[ -6  51 -24   7 -37  20 -22  38 -10  -1  -3 -28 -11  33  47 -22  67 -26
  41  25   2  12 -23  16   9  34  54 -23  45 -19  10  40   4  -6]  5
[ 22 -43 -39  17  27  48 -67  11 -49  -9  29   1  21   6  58  25 -38  18
 -24  17  30 -19 -24  -6 -59 -30   3 -23 -10  28  46 -35 -10  -3]  12
[  5 -21 -15  -6   7  -8 -47  45 -73 -22  18  17 -50  61  45  37   5  14
  60  37  42  16 -33  11 -16 -24   8  47 -11   5  -3   6 -38  12]  0
[ 18 -35 -15  10   8  43 -32  -3 -40  -6   7 -19 -18   0  30  43  11 -15
 -33 -17  19 -36   3  -6 -49  -7   9 -51  26  48  49   7   2   3]  9
[-38 -40   4   8  17  11 -68  43 -47 -17 -17  66  10  12 -22  21   7  23
 -14 -17  61 -23 -18   8 -13  -5  21   7   6 -54  25  -2 -28 -60]  9
[  0  39  -2   4 -27 -17  42  -9  69  66  58 -18  18  66  -9 -35  39  66
 -40 -10 -52  21  37   2  52  12  29 -16  70  14  35  31  38  30]  1
[ 11  40 -40  26 -23   4 -15  62  35  28  22  28 -50  -2  66  11   4  24
 -14  -5  36 -21 -24   0 -54  -8  36  50  17   9   9  46   6 -12]  7
[-34  18 -34  10   5 -14 -53  54  40  18 -43   8   9  -9  38  24 -58  28
   0  62  50   8 -33 -14 -33  -3  26  53 -20 -19 -25 -31   1   8]  11
[ 20   3 -36 -50  -4  -7  -5  47 -18 -12 -39  45 -12 -66  67  54  -4  14
  -7  55  36 -39   5  -4 -61 -13  35  83 -71 -60  20 -12   0  -4]  4
[  8  37  57   9 -62  43 -63  14 -34  -3 -12  16  69  37  22 -13  59 -72
  78  41 -16  25 -37  41  41  44  29 -65  44  20 -22  -1 -36 -36]  11
[-14  59 -33  16  -3   4  -9  51  32  14 -15   1  -5  59  57 -26  41   1
   7  27  18 -14 -18   7  27  -1  61  18   7  -3  29  16  22 -21]  4
[-21 -47 -25 -10 -22  14 -36  56 -21  -1 -52  -2 -26  12  29  18 -23  11
  20  64  51 -53 -43 -15 -22   4  32  33  21 -43  33   1  11   9]  5
[-16 -12 -16   3 -41   1   0  59  12  49 -48 -28 -17  20   9  -8 -20  39
  18   8  67 -33 -15  26  61 -19 -20  18   4 -13  16 -48  13  19]  7
[ -9  57 -41  13 -34 -11 -27  33  15  19   8 -11  22  48  42 -34  36   1
  31  79  35 -12 -24   4  13  -2  53  56  11  -3 -19   7 -12 -29]  10
[  7 -18 -14  13  -5  24 -48  22 -31  16  -6  -7   2   6  72   8  11  -3
 -13 -13  27  16  -1  14 -27 -26  13 -24 -17  30  38 -51   8  -3]  2
[ -2  43 -11  37 -37   5  -7  28  11  30 -20  -8   6  46  26 -18  -9   4
   6  48  51  -3 -10  27  41 -68  39  89 -30   7 -28   6 -19  -7]  3
[-17  21 -33  11  15 -25   5   7  62  49  -7 -48 -18  53  48 -36  17  22
 -18  30 -13  11 -10  -8  55 -16  39  44 -37   0  46   1  36  -6]  1
[-15  69  57  26 -37  18 -48 -42 -73  -7  36  35  67  77 -72   9  46 -47
  29  14  23   9  -3  73 -17 -42   5 -28  71  -3 -82 -20 -57 -13]  4
[ 15 -27 -15  30  -4  30 -50 -27 -19  44   8 -24 -11  12  76   7  13   3
 -17  -3  20 -19   7 -12 -45 -55  44  15  -4  22  40 -61  37 -11]  2
[ 12  -7  18 -12 -57  11 -15  35 -15  42  25  67  50  66  45 -33  40   4
  60  38  27  -1 -13  -6 -10  -6  25  36   3  44   4  -1 -51 -47]  2
[  1   9   9   7 -42  16 -12  25   7  35 -32  -2 -12  35  18  27  29  -3
  16  38  61 -24   2  -5 -10 -15  25  29  -4  16  -2   7  -3  -1]  2
[ -2  73  -7  24 -15  13 -50   7 -23 -64  42  10  -7  -3 -12 -38  69 -15
  22 -15 -55   4 -18  51   1  33  26 -82  23 -91 -11  38  53 -35]  5
[-11   3  -7  -1 -44  17   7  56   8   9 -36 -32 -50   8  36  15   9  -2
  45  32  19 -33 -24  -8  15 -30  10  20   6 -19 -10  -3  39  19]  6
[-34  -9 -33  14  13 -23 -21  20  40  49 -54 -27 -13  37  47 -13 -17  17
  12  43  25 -15 -19 -24  40 -33  10  40 -57   3  15 -62  35   5]  11
[ 15  57 -28   4 -15   4 -25  63  30   8 -16  -6  32  41  64  17  -6   8
 -38  84  30  16  -6  10  -7  -4  36  24 -39  48  50  -1   5  16]  4
[ 11 -41  34  21 -61  43  18 -28  -5  58  12 -22 -16  67 -15 -22  45 -26
  20 -12  -5 -41  25 -14  43 -60  -7   2  31  41  14 -45  54 -32]  6
[-34  15   3   3  -4  -5 -13  53  22   6 -50   2 -11  34  57  -7  -1  27
  35  60  -4  28 -18   4  18 -17  -2  -3 -28  12  28  37  19  17]  1
[ 45  66  -5 -14 -22 -16  -6  -5   3 -16 -11  -9 -16  20  12  31  27  28
  19  70  26  -4  23  29  32  -4   6   2 -30  -5   9  87  -3   3]  3
[  0 -19 -11  17  29   8 -54  22 -14   5   4  -9 -31   6   9  46   7  15
 -41 -15  33  11 -14 -18 -45  28  39   0  14   2  35  21 -14 -10]  9
[ 17  82 -10  46 -62   3  16   2  44  21  26   3  15  30 -16 -44  29 -10
   6  23 -13 -56  -5  34   7 -37  35  31  15   5 -47  28  11 -17]  3
[ -4  20  -3   5 -42   1 -21  29 -10   2 -26 -14 -16  10  48  33  14  -7
   4  53  37   0  16  30   6 -56   2  37 -17  30  20  -6  17  21]  0
[-24  -8 -28  33 -36   5 -59  63  -1  67 -41 -16 -23  37  73   0  42  22
   2  21  72   4 -21  20  63 -25  56  36  -6  -4  15 -57  -4   1]  11
[ -6  23 -14   7 -32  14 -42  54 -17  15 -22 -31 -23  13  47  32  39  44
   7  69  62  34  -5  -1   5 -18  37  29 -34  -9   0  -2   3  36]  6
[-29 -72 -27  -3 -30   4  -5  76 -15  35 -40 -14 -53  14  20  28 -16  29
 -31  17  75 -16 -17 -20 -12 -38  -4  52 -12  11  17 -58  12  29]  6
[ 46 -48  -2   9   9  40 -38 -14 -31 -14  31 -20 -12  20  28   6   0   2
  -4   1   6 -39 -32 -14 -16  24  36 -22 -10   3  27 -10   9   4]  2
[ -3  34 -10 -19 -38  -4   1  21   3   6 -18   6   1  -2  43  33  38  24
 -22  69 -22 -17  19  15 -25 -22  11 -20  -5  -8  48  26  44  33]  1
[-29  42  30  12   6 -15 -49  18 -34 -73   0  86  33 -50  26  24  22 -13
  -7  37 -29 -29 -35  15 -73  -1  28 -12  11 -55 -16  83 -17   6]  10
[ 27  42 -13   9 -40   2  -2  13   8  39   7 -10  -2  28  60  22  55 -10
 -41  46  13 -26  -1   0 -18 -10  26  10 -25  55  64  22   6  16]  7
[ -20   46  -13   26    8  -14  -43   15   10   28    4  -36   -9   70
   92  -39   36  -38   42   45  -23   -7 -105  -25  -14   26   82   22
   37   18   37   26  -17   -5]  7
[ 13  10  -9  29   3  15 -48  26  18  29   8   7  18  -1  73  18  19 -35
 -20   3  -2  -1  -9 -11 -60  -3  67  52  -8  53  48  -7 -23 -15]  0
[-13   2  -9 -11 -36  -3   1  47  -4  36  -4 -13   9  27  32   6   2  52
 -13  12  55  36  28  21  59 -37 -11   6  14  35  28   0 -16  22]  9
[ 13  19  -9  21 -18  46 -30  -9 -38  32  15 -14  23  26  30  11  18 -18
   6   5  17 -10  -9   2 -50 -10  29  -6  30  21   8 -38  -6  -1]  7
[-27   3 -65  58 -15  12 -51  81 -14  23  22  -9 -20  61  62 -41  24  17
 -21  -3  50  -6 -42  18  16 -19  62  26  47   8   5 -32  -3 -14]  10
[-32   7  54  -7 -49 -18 -31 -11 -19  -8 -15   6  29  68   1 -13  23 -47
  -2  33  22  19 -24  41  37 -27 -23 -46  50  42  22  11   0 -20]  2
[ 33 -13 -35  33  24  45 -43  29 -18   0  38 -24 -30  -1  47  25 -38  18
  -9 -28   6  20  -6  -6 -57   5  31  -2  10   6   6   7  -1  32]  5
[-21  23  12  12 -13  -9  -3  40  49  52 -39  -2 -20  -2  18  36 -38   1
 -13  20  12  33  -9 -18 -19  -5  24  78  18  -4  -4 -22  20 -19]  8
[-12  54 -22  27  -1   2 -51  37 -14  21 -30 -16  -2  26  85  22  15  20
   7  63  46  -1 -31  12  -8 -43  31  27 -51   3  33  -2  -7  31]  7
[-29 -40   5  -6 -23 -12   6  14  24  56 -51 -43 -27  44 -14 -14  21  29
  20  50  39   8 -16 -41  29  24  -5  20  12  17  19  -8  19   0]  12
[  1 -10  -4  23  -4  32 -55 -18 -59  -3  -7 -10  20  22  29  25 -22 -21
 -46 -16  27  22   8  40 -42 -44   7 -54  79  49  37 -20  -3  -5]  3
[ 21  -8 -18  32  -4  45 -63  41 -46  26   9 -10  -9  22  40  38  10  -9
  -9   5  17  26 -26   5 -48  18  41  -2  18  24  15 -65 -13 -17]  8
[-15  77 -16  15 -67 -10  -2   4  42  23  -2   9  77   6 -30 -57  -9  41
   0  41  14  -4  31  55   8 -39 -14 -19  41  13 -30 -22  19 -11]  3
[  5 -19  -8  33  14  31 -44   3 -18  23  15 -51 -18  27  37 -14  34  24
  -4 -11   7  40 -11 -22   0  25  46 -23   8  40  28  -3   1   6]  9
[ -1  24   2  30  -4   0 -21 -37  19  28  54 -19  25  62 -39 -62  45 -33
  14  -1 -33 -39 -50  20  35  15  63  34  10 -44 -33 -15 -20 -49]  1
[ 19 -11 -18   7   9  19 -49 -17  -8  18  13   4  -8   9  42  53 -14 -20
 -22 -11   8 -28   3  -1 -43 -12  18 -25  46  16  25 -20  17 -14]  11
[ -3 -44 -21  34  21  42 -57 -16 -45  12  17 -17  10  19  59  24 -24  12
 -50  31  28 -14 -26 -24 -60 -53  26   5   6  36  42 -30   1  25]  12
[  0  -3 -48  35  20  24 -34   2  -1  29   1 -14 -27  -4  34   1   3  28
 -38 -25  49 -28   1  -2 -37 -23  18  10 -20   0  27 -35  28 -10]  7
[  11   41   36   47  -57   35  -29   57  -17   25   54   37  -44   11
   22  -21   44   59   76    2    2   80  -23   32   16   -1   76   89
   17  -69 -114   58  -33    5]  1
[ 16 -41 -19  20  16  44 -43   9 -65  23  19  -8   4  64  42  16  -4 -18
 -18  -7  38  22 -12   2 -56 -15  21  -8  24  84  18 -60 -37  12]  4
[ -2  53 -19  -1 -40 -20 -42  33  33 -21  47  21  50  11 -20 -43  22  -6
  -2  46   3 -12 -39  32   8  44  58  49  18 -45 -11  -4  -8 -54]  0
[-14   8  -4   8 -10   6  -9  51 -19  16 -12  12  17  83  36  14 -24  28
  -8  74  52  -7 -36 -12  25 -36  11  50 -35  21  36   3 -18  33]  7
[ -15    3   23    9  -29    3  -41   51  -29  -28   12  100   13  -20
  -28    8   25   12  -21   16  -11  -17  -33    8 -107   35   37    5
   34  -43  -26    5   -3  -10]  4
[-46  20   2  36 -26  -3 -27  53  17  28 -32  -6 -10  41  35  -7   0   1
 -18  53  11  13 -40  17  13 -48  42  62 -18 -19   1 -13  14  10]  1
[-31  55 -18   9 -14  21 -61  58   0  -1 -11 -37  42  43 -12 -14   7  48
  38  40  60  65 -13  25  40  23  19 -34  22 -29 -25 -32  -7   1]  6
[-11 -23  17  10 -41 -33 -31  30 -21 -19  36   1 -77 -20 -27   4  12 -42
  -3   2   3  39 -78   8 -78  51  42  88  47 -13 -83  11 -31   3]  0
[-20  23 -12   6 -21 -27 -22  28   2   0 -52   0   5  31  21  -9  -7  19
   7  72  43 -15 -21  25  21 -38   3  20 -20   9  15  20  -7   4]  3
[ 13  33 -14 -23 -28   3   1  16   3  16   2   6  20  42  31  42 -24   8
   9  71  29 -14   5  13   1 -24 -16   7  29  48  20   7  -9  -2]  8
[-40   5  17   6  -9  -3 -37   7 -25  31 -35  -7  -9  71  14  18  42   2
   4  29  75  37 -11  -6   4 -10  41  24  21   1   2  -1 -21  -6]  2
[ 18 -37 -49   8  23  24  11  21  10  68  38 -17 -13  71  43   1 -18  28
  -4 -49  26 -15  27 -37   4 -34  10  24  19  63  53 -33  -6 -28]  9
[ 16  -1 -21  52 -14  39 -69  26 -22  29  37   2  -8  27  59  20 -21  -6
 -26   2  10  44 -15   2 -41 -34  42  29   2  24 -19 -68  20  -7]  11
[ 16  14 -61  -8 -26  23  -2  55 -54  -4 -24 -49 -92 -45  12  44   6  60
  52 -21  54 -43   0  45  -5  -5 -22 -30   3 -94 -43 -49  45  59]  7
[-11  15 -49  34 -13  26 -72  50  23  15 -11   6  34  12  54   5 -21  23
 -38  77  69   2 -31  -5 -27   0  62  44 -31  19  -8 -32  -9  -1]  11
[  2  21 -13 -12 -40  17  16  39   4  45 -41 -24  -3  28  15  27  13  19
  -3  40  62 -10  24  10  37 -19  39  64   3 -25   1 -38  11  20]  4
[-39 -20 -12 -13  18 -16 -43  14  -4 -21 -17  33  19 -27 -38  -4 -13  24
 -26  36  16   3 -22 -34 -65  33  26  37 -28 -62   5 -24  15 -54]  9
[ 29   9 -26   2 -11  16 -59   6 -38   9  23 -23  26  12  67  16  15 -27
  -5  38   7   2 -18  14 -36  -6  41   3  -7  14  43 -12 -28   5]  5
[  9 -26 -22  14   2  24 -43  18 -23  20  17 -19   3  15  42   3  -2 -15
 -12   1  28   3 -24 -10 -27  -5  37  25  -2  36  23 -26 -28 -27]  9
[-22 -29  -5   7 -46  17 -35  59 -45   8 -42  -5  -7  41  44  15  14  24
 -21  67  91  -4 -25  16  27 -39  27  34 -36   1  18 -37  -3  32]  2
